arr =
-1.51,1.01,0.96,-1.35,-0.06,-1.54,0.05,-0.90,-1.24,-0.52,1.64,-1.62
0.32,-1.87,-2.00,-0.26,-1.15,0.25,-1.42,-0.87,-0.33,-1.00,-2.63,0.28
0.23,-1.81,-1.91,-0.27,-1.08,0.21,-1.34,-0.82,-0.36,-1.02,-2.58,0.17
0.45,-1.84,-2.02,-0.41,-1.25,0.14,-1.28,-0.96,-0.76,-0.74,-2.45,0.19
-1.67,1.14,1.01,-1.23,0.16,-1.56,0.00,-0.93,-1.05,-0.80,1.35,-1.64
-1.88,1.18,1.24,-1.32,0.39,-1.72,0.28,-0.97,-1.24,-0.78,1.61,-1.80
-1.52,0.98,0.98,-1.36,-0.04,-1.56,0.04,-0.98,-1.25,-0.50,1.63,-1.60
-1.81,1.15,1.20,-1.37,0.25,-1.70,0.30,-0.89,-1.40,-0.60,1.70,-1.86
-1.79,1.16,1.19,-1.27,0.28,-1.62,0.18,-0.85,-1.09,-0.80,1.54,-1.81
-1.76,1.18,1.15,-1.37,0.21,-1.68,0.27,-0.88,-1.35,-0.65,1.69,-1.80
The entry just right of the smallest entry -> 0.28
The second entry on the main diagonal is -1.87
The entry directly below -1.09 is -1.35
What is the entry in the bottom-right corner?
Answer: -1.80
What is the bottom-left entry?
Answer: -1.76
The entry just right of 0.04 is -0.98
What is the top entry of the column that holds the largest entry?
Answer: 1.64
What is the entry just right of -0.33?
Answer: -1.00
The 3rd entry on the main diagonal -> -1.91
What is the 3rd entry on the diagonal from the top-right corner?
Answer: -1.02
The largest entry in the last row: 1.69
What is the fifth entry, reading row by row?
Answer: -0.06
What is the first entry, reading row by row?
Answer: -1.51
The 3rd smallest entry -> -2.45
The first entry on the diagonal from the top-right corner -> -1.62
The largest entry in the first column -> 0.45
The entry directly below 1.70 is 1.54
The first entry of the smallest entry's row: 0.32
What is the smallest entry in the last column?
Answer: -1.86
What is the entry directly below the smallest entry?
Answer: -2.58
The entry just right of -0.26 is -1.15
What is the entry just left of -0.52?
Answer: -1.24
The entry directly above -1.84 is -1.81
What is the entry directly above -0.65?
Answer: -0.80
The entry just right of -0.78 -> 1.61
The entry directly above the largest entry: 1.63
What is the 4th entry, reading row by row?
Answer: -1.35
The second entry, reading row by row is 1.01
The entry just left of -0.88: 0.27
What is the entry directly below 1.14?
Answer: 1.18

Questions about the matrix below. Indices start at 1.
1) Read off the top-left entry.
2) Read off the entry in row 1 and column 2.
3) Read off the entry in the bottom-right corner.
4) Read off the entry directly above the largest entry.
5) Read off the entry at row 1, column 3.
[[-37 -42  14 -21  33 -26  -4]
 [-28 -31  14  -4  24 -13  -4]
 [-33 -39  10 -19  29 -20  -4]
 [ 49  50 -17  19 -21  18  -6]]
1) -37
2) -42
3) -6
4) -39
5) 14

Questions about the row below.
1) Give the entry just left of the smallest entry.
2) Give the entry just right of 17.
3) Give the largest entry.
4) Give the entry just left of -16.
[ -3   2   9 -16 -27  -8  -7 -38  44   0 -30  17   3   9   7 -31]
1) -7
2) 3
3) 44
4) 9

Questions about the grid below.
1) Read off the entry just right of -62.1.
2) Read off the entry just right of -22.8.
3) Read off the minimum.
4) Read off the entry just right of the smallest entry.
5) Read off the entry just left of 3.0.
6) Read off the entry just left of the largest entry.
7) Read off the entry just right of -30.5.
8) Read off the 3rd largest entry.
[[-38.7, -84.6, -34.8, -99.1, -41.7, -52.7, -18.4, -35.7, -23.7, -35.6, -74.1, -33.8, -55.0, -41.9, -42.8, -35.8], [-61.4, -2.5, -79.4, 7.1, -53.0, -27.6, -47.0, -36.0, -53.5, -35.9, -8.2, -33.1, -49.5, -68.8, -17.2, -35.8], [16.5, -34.2, 67.2, -34.6, 9.4, -26.5, -64.1, -35.7, -30.5, -35.9, -35.7, -40.4, 29.2, 47.6, -116.2, -35.8], [-80.5, -40.2, -82.8, -43.3, -65.7, -40.2, -59.5, -35.9, -62.1, -35.8, -35.1, -25.9, -66.9, -83.1, -68.9, -35.8], [11.8, 60.4, 30.7, 89.1, 8.9, 3.0, -75.3, -36.0, -47.1, -36.2, 37.6, -45.6, 44.8, 34.5, -51.3, -35.8], [-19.7, -72.5, 8.5, -84.2, -22.8, -44.6, -41.4, -35.6, -28.8, -35.7, -64.4, -34.8, -23.0, -6.8, -87.8, -35.8], [162.8, -86.6, 201.8, -95.0, 96.5, -38.0, 69.2, -35.2, 88.3, -35.4, -92.7, -74.4, 91.6, 183.8, 46.8, -35.9], [-84.6, -200.6, -45.2, -252.6, -75.2, -92.2, -33.2, -35.4, -34.8, -35.3, -159.1, -16.3, -108.6, -80.5, -158.5, -35.9], [-56.2, -111.5, -148.1, -128.6, -76.8, -74.3, 98.7, -35.7, 26.8, -35.3, -101.2, -43.0, -136.9, -119.3, 182.7, -35.8]]
1) -35.8
2) -44.6
3) -252.6
4) -75.2
5) 8.9
6) -86.6
7) -35.9
8) 182.7

Read these off the array that follows. Counting starts at 1.
1) Report the entry directly above 29.
2) Report the entry at row 1, column 1.
3) Report the entry just right of 37.
4) Report the entry at row 3, column 1.
5) Report the entry in row 1 and column 2.
6) Report the entry in the top-right corner.
7) Report the entry directly below the smallest entry.
8) Report the entry just left of -9.
[[-52  37 -51 -19 -15 -13]
 [  2   4  22  12  21  34]
 [-41  29 -42 -17 -14 -14]
 [ 25 -19  26   9   7   6]
 [-26  19 -25  -9  -7  -6]]
1) 4
2) -52
3) -51
4) -41
5) 37
6) -13
7) 2
8) -25
